Below are the code and all the weights of a small trained network. Each question names an input and a target symbol and asks about switching units off, where a switched-off unit gives its printed mean instead of its output.

import numpy as np


def w(rows, s, z=0):
    codes = np.array(rows[::2]) - 128.0
    scale = np.full(codes.shape[1], s)
    scale[-1] = z or s
    return codes * scale


def f(y):
    return y / 2 * (1 + np.tanh(0.7978845608 * (y + 0.044715 * y**3)))


def softmax(a):
    e = np.exp(a - a.max(-1, keepdims=True))
    return e / e.sum(-1, keepdims=True)


def log_softmax(a):
    a = a - a.max(-1, keepdims=True)
    return a - np.log(np.exp(a).sum(-1, keepdims=True))


def net(x, mask):
    ids = ['αβγδθξστ'.index(c) for c in x.split()]
    T = len(ids)
    res = E[ids] + P[:T]
    r = res
    for j in range(2):
        rows = slice(2 * j, 2 * j + 2)
        q, k, v = (r @ M[0][rows].T for M in (Q, K, V))
        z = softmax(np.where(np.tri(T) > 0, q @ k.T / 2**0.5, -1e9)) @ v
        o = O[0][rows]
        res = res + np.where(mask[j], z, o[:, -1]) @ o[:, :-1]
    y = f(res @ A[0][:, :-1].T + A[0][:, -1])
    res = res + np.where(mask[2:6], y, B[0][:, -1]) @ B[0][:, :-1]
    return log_softmax(res[-1] @ U[:, :-1].T + U[:, -1])


Q, K, V, O, A, B = {}, {}, {}, {}, {}, {}
E = w([
[153,175,143,65,205],'α',
[222,182,136,214,174],'β',
[213,163,173,136,170],'γ',
[90,182,92,148,2],'δ',
[65,135,209,53,157],'θ',
[85,36,131,220,179],'ξ',
[79,38,207,95,31],'σ',
[91,144,183,67,187],'τ',
],0.015)
P = w([
[181,95,181,29,146],'0',
[63,200,199,221,114],'1',
[114,142,80,43,164],'2',
[199,76,166,87,119],'3',
[101,194,123,242,110],'4',
[109,121,73,55,133],'5',
[211,53,155,126,103],'6',
[107,180,88,252,100],'7',
[92,98,72,67,114],'8',
[219,39,134,150,95],'9',
[111,166,76,237,102],'10',
],0.015)
Q[0] = w([
[109,169,181,142,93],'H0',
[90,231,132,125,97],'H0',
[34,206,4,155,153],'H1',
[137,109,178,138,172],'H1',
],0.016)
K[0] = w([
[185,186,218,129,109],'H0',
[167,209,117,145,116],'H0',
[174,246,227,93,235],'H1',
[121,74,72,183,144],'H1',
],0.012)
V[0] = w([
[190,194,117,86,74],'H0',
[142,116,107,44,153],'H0',
[145,224,103,74,2],'H1',
[174,214,121,108,175],'H1',
],0.0094)
O[0] = w([
[158,201,173,167,125,28],'H0',
[133,175,137,26,141,118],'H0',
[116,144,94,37,11,2],'H1',
[145,194,89,98,155,142],'H1',
],0.011,0.0069)
A[0] = w([
[225,83,255,87,29,36],'N0',
[126,132,216,208,186,72],'N1',
[29,96,133,147,102,251],'N2',
[181,154,174,227,79,230],'N3',
],0.0083,0.003)
B[0] = w([
[78,104,44,188,143,164],'N0',
[151,122,123,102,60,254],'N1',
[180,247,113,97,142,180],'N2',
[72,146,130,77,144,198],'N3',
],0.013,0.015)
U = w([
[1,151,230,123,137,240],'α',
[177,184,122,158,91,199],'β',
[51,106,97,168,208,142],'γ',
[213,164,43,191,180,3],'δ',
[178,66,145,95,89,233],'θ',
[143,101,69,61,50,31],'ξ',
[20,93,159,83,173,30],'σ',
[167,129,90,37,117,22],'τ',
],0.0074,0.0049)

Each question gives the input, a string of symbols that net reads in full, and the target symbol t.
The units are the heads (2 rows each of Q, K, V and O) and the neurons (one row each of A and B). Each row of codes is followed by its name. A weight is (code - 128) times the scale printed after its matrix; where a second scale follows, it is the last column's (O, A, B and U).
mask holds one flag per unit, heads first, then neurons. A switched-off unit (its flag False) gives its mean, the last column of its rows in O or B, instead of its output. The means were averaged over made-up inputs and are rounded, as every weight is.
A unit's drop is (log p(t) with every unit on - log p(t) with that unit switched off) / (log p(t) with every unit on - log p(t) with every unit switched off).
The circuit of an input: a set's keep is (log p(t) with only the set's units on - log p(t) with every unit switched off) / (log p(t) with every unit on - log p(t) with every unit switched off). Starting from all 6 units, units are removed one at a time, each time the one whose removal leaves the highest keep (on an exact tie, the one counted first), for as long as the keep stays at least 0.8.
circuit, biggest first: the units of the circuit, biggest drop first
most important unit: the unit with the biggest drop
k most important neurons: the k neurons with the biggest drops, biggest first
heads that matter: for each layer, one digit per head in row order, 1 if its drop is at least 0.15 and else 0, layers parted by /
drop when u is switched off: that unit's drop, to one decimal
input ξ θ τ θ, target θ: heads that matter : 01
input δ α δ θ, target ξ: heads that matter : 01
input β σ θ ξ δ, target α: heads that matter : 10
input ξ β σ β, target γ: 3 most important neurons : [N0; N1; N2]
input ξ α θ σ ξ ξ α ξ α β, target θ: 2 most important neurons : [N1; N2]
input ξ τ ξ β ξ ξ β ξ β, target γ: heads that matter : 10
input θ α θ ξ ξ θ ξ σ β γ, target γ: circuit, biggest first : [N0; H1; N1]
input β ξ γ, target θ: circuit, biggest first : [N1; H1; N2; N0]
input ξ δ α ξ σ α α ξ τ τ ξ, target δ: 3 most important neurons : [N3; N1; N2]
input ξ τ θ α ξ, target β: most important unit : N2
input α β β γ, target δ: circuit, biggest first : [N1; H1; N3]
input β β τ ξ ξ, target β: circuit, biggest first : [N2; N1]
input ξ α ξ τ γ σ α, target γ: circuit, biggest first : [N0; N1; H1]
input ξ ξ α ξ α ξ β ξ, target δ: 3 most important neurons : [N2; N3; N1]
input θ α γ γ, target δ: most important unit : N0
input ξ β α σ β σ δ γ, target α: 3 most important neurons : [N3; N2; N0]
input δ ξ β σ ξ β τ δ, target α: 2 most important neurons : [N3; N1]
input θ ξ α δ, target ξ: drop when N0 is switched off : 0.2
input θ α τ σ ξ β σ, target γ: drop when N1 is switched off : 0.1
input α τ τ δ, target ξ: drop when H1 is switched off : 2.4
input γ τ δ α, target ξ: most important neuron : [N0]
input ξ ξ α τ, target θ: drop when H0 is switched off : 0.0
input ξ τ ξ γ ξ σ γ, target γ: 3 most important neurons : [N0; N1; N2]
